Below are the code and all the weights of a small trained network. Each question names an input and a class and asks about switching units off, where a switched-off unit gives its printed mean instead of its output.

import numpy as np


def w(rows, s, z=0):
    codes = np.array(rows[::2]) - 128.0
    scale = np.full(codes.shape[1], s)
    scale[-1] = z or s
    return codes * scale


def f(y):
    return y / 2 * (1 + np.tanh(0.7978845608 * (y + 0.044715 * y**3)))


def log_softmax(a):
    a = a - a.max(-1, keepdims=True)
    return a - np.log(np.exp(a).sum(-1, keepdims=True))


def net(x, mask):
    res = np.array(x, float).reshape(1, 3) / 4 @ E
    y = f(res @ A[0][:, :-1].T + A[0][:, -1])
    res = res + np.where(mask, y, B[0][:, -1]) @ B[0][:, :-1]
    return log_softmax(res[-1] @ U[:, :-1].T + U[:, -1])


A, B = {}, {}
E = w([
[144,188,138,133,169,202],'x0',
[157,211,114,117,127,73],'x1',
[8,142,153,128,96,137],'x2',
],0.014)
A[0] = w([
[184,66,133,139,104,65,207],'N1',
[141,119,133,138,121,147,85],'N2',
[154,84,87,122,132,108,230],'N3',
[197,118,130,129,139,190,194],'N4',
[113,119,149,142,121,110,101],'N5',
[84,198,123,121,139,212,63],'N6',
[162,97,127,133,146,200,195],'N7',
[133,89,138,107,154,164,252],'N8',
[113,185,107,122,151,143,109],'N9',
[134,113,136,129,162,146,118],'N10',
[158,85,148,130,150,170,167],'N11',
[69,56,138,136,124,117,249],'N12',
[118,155,155,103,137,115,146],'N13',
[95,110,127,107,90,103,98],'N14',
[200,69,95,121,150,83,233],'N15',
[134,175,111,131,87,98,172],'N16',
[133,88,145,91,100,123,146],'N17',
[168,74,132,137,108,56,237],'N18',
[67,190,154,148,135,177,51],'N19',
[122,130,83,133,119,127,116],'N20',
[183,209,123,129,126,127,154],'N21',
[92,132,137,80,126,129,155],'N22',
[77,201,137,128,93,8,153],'N23',
[67,114,122,142,106,161,154],'N24',
[203,152,129,111,145,114,95],'N25',
[108,114,154,149,146,120,113],'N26',
],0.015,0.0036)
B[0] = w([
[168,142,188,64,84,169,224],'N1',
[121,134,104,121,117,126,132],'N2',
[116,157,137,84,64,110,191],'N3',
[89,174,42,198,109,129,223],'N4',
[126,101,119,139,137,125,139],'N5',
[197,207,158,80,65,162,216],'N6',
[97,170,49,185,93,159,202],'N7',
[80,161,106,132,50,121,182],'N8',
[188,135,177,153,172,143,175],'N9',
[125,139,93,130,111,135,145],'N10',
[94,171,70,127,90,159,184],'N11',
[100,23,149,202,62,85,227],'N12',
[156,117,133,115,154,147,148],'N13',
[107,79,104,158,146,97,168],'N14',
[178,195,186,78,94,169,253],'N15',
[142,115,127,91,190,143,177],'N16',
[134,101,153,140,105,99,159],'N17',
[157,111,156,26,99,165,220],'N18',
[204,139,168,57,101,194,209],'N19',
[114,118,141,127,141,141,128],'N20',
[159,178,152,188,227,66,234],'N21',
[124,89,130,113,124,133,162],'N22',
[115,44,45,16,252,164,232],'N23',
[141,94,172,137,84,83,201],'N24',
[147,156,159,210,214,116,223],'N25',
[125,112,132,133,120,124,140],'N26',
],0.021,0.014)
U = w([
[130,154,168,127,1,178,250],'0',
[167,183,219,65,197,125,245],'1',
[69,209,10,169,119,160,10],'2',
[165,187,156,221,223,80,39],'3',
[85,49,203,171,104,36,54],'4',
[115,73,29,113,185,146,72],'5',
],0.0094,0.002)

Each question gives the input, the list of numbers given to net, and the class t.
The units are the neurons (one row each of A and B). Each row of codes is followed by its name. A weight is (code - 128) times the scale printed after its matrix; where a second scale follows, it is the last column's (A, B and U).
mask holds one flag per neuron, in row order. A switched-off neuron (its flag False) gives its mean, the last column of its row in B, instead of its output. The means were averaged over made-up inputs and are rounded, as every weight is.
A unit's drop is (log p(t) with every unit on - log p(t) with that unit switched off) / (log p(t) with every unit on - log p(t) with every unit switched off).
The circuit of an input: a set's keep is (log p(t) with only the set's units on - log p(t) with every unit switched off) / (log p(t) with every unit on - log p(t) with every unit switched off). Starting from the 12 units with the biggest drops (on a tie, the unit counted first), units are removed one at a time, each time the one whose removal leaves the highest keep (on an exact tie, the one counted first), for as long as the keep stays at least 0.8.
units of the circuit, in order: the units of the circuit, biggest drop first
k most important neurons: the k neurons with the biggest drops, biggest first
drop when u is switched off: that unit's drop, to one decimal
input [0,-2,-8], class 0: units of the circuit, in order -> N23
input [-1,1,1], class 5: units of the circuit, in order -> N15, N6
input [0,-3,8], class 4: 2 most important neurons -> N12, N15
input [7,-2,1], class 0: 3 most important neurons -> N6, N19, N23
input [7,0,2], class 0: 2 most important neurons -> N23, N25
input [0,-4,-8], class 0: 2 most important neurons -> N15, N1
input [1,5,8], class 1: 2 most important neurons -> N19, N6
input [1,7,-5], class 3: 2 most important neurons -> N21, N25
input [0,-3,-4], class 0: 3 most important neurons -> N23, N21, N15
input [0,0,-7], class 0: 2 most important neurons -> N23, N15
input [1,1,8], class 1: 2 most important neurons -> N23, N19
input [0,0,-8], class 0: 4 most important neurons -> N15, N23, N4, N1
input [0,-7,3], class 4: 2 most important neurons -> N12, N15
input [1,-1,-8], class 2: units of the circuit, in order -> N4
input [-4,0,8], class 4: 2 most important neurons -> N12, N24
input [1,4,-5], class 3: drop when N25 is switched off -> 0.2
input [6,-5,0], class 2: drop when N15 is switched off -> 0.2
input [-1,-5,-4], class 0: drop when N5 is switched off -> 0.0
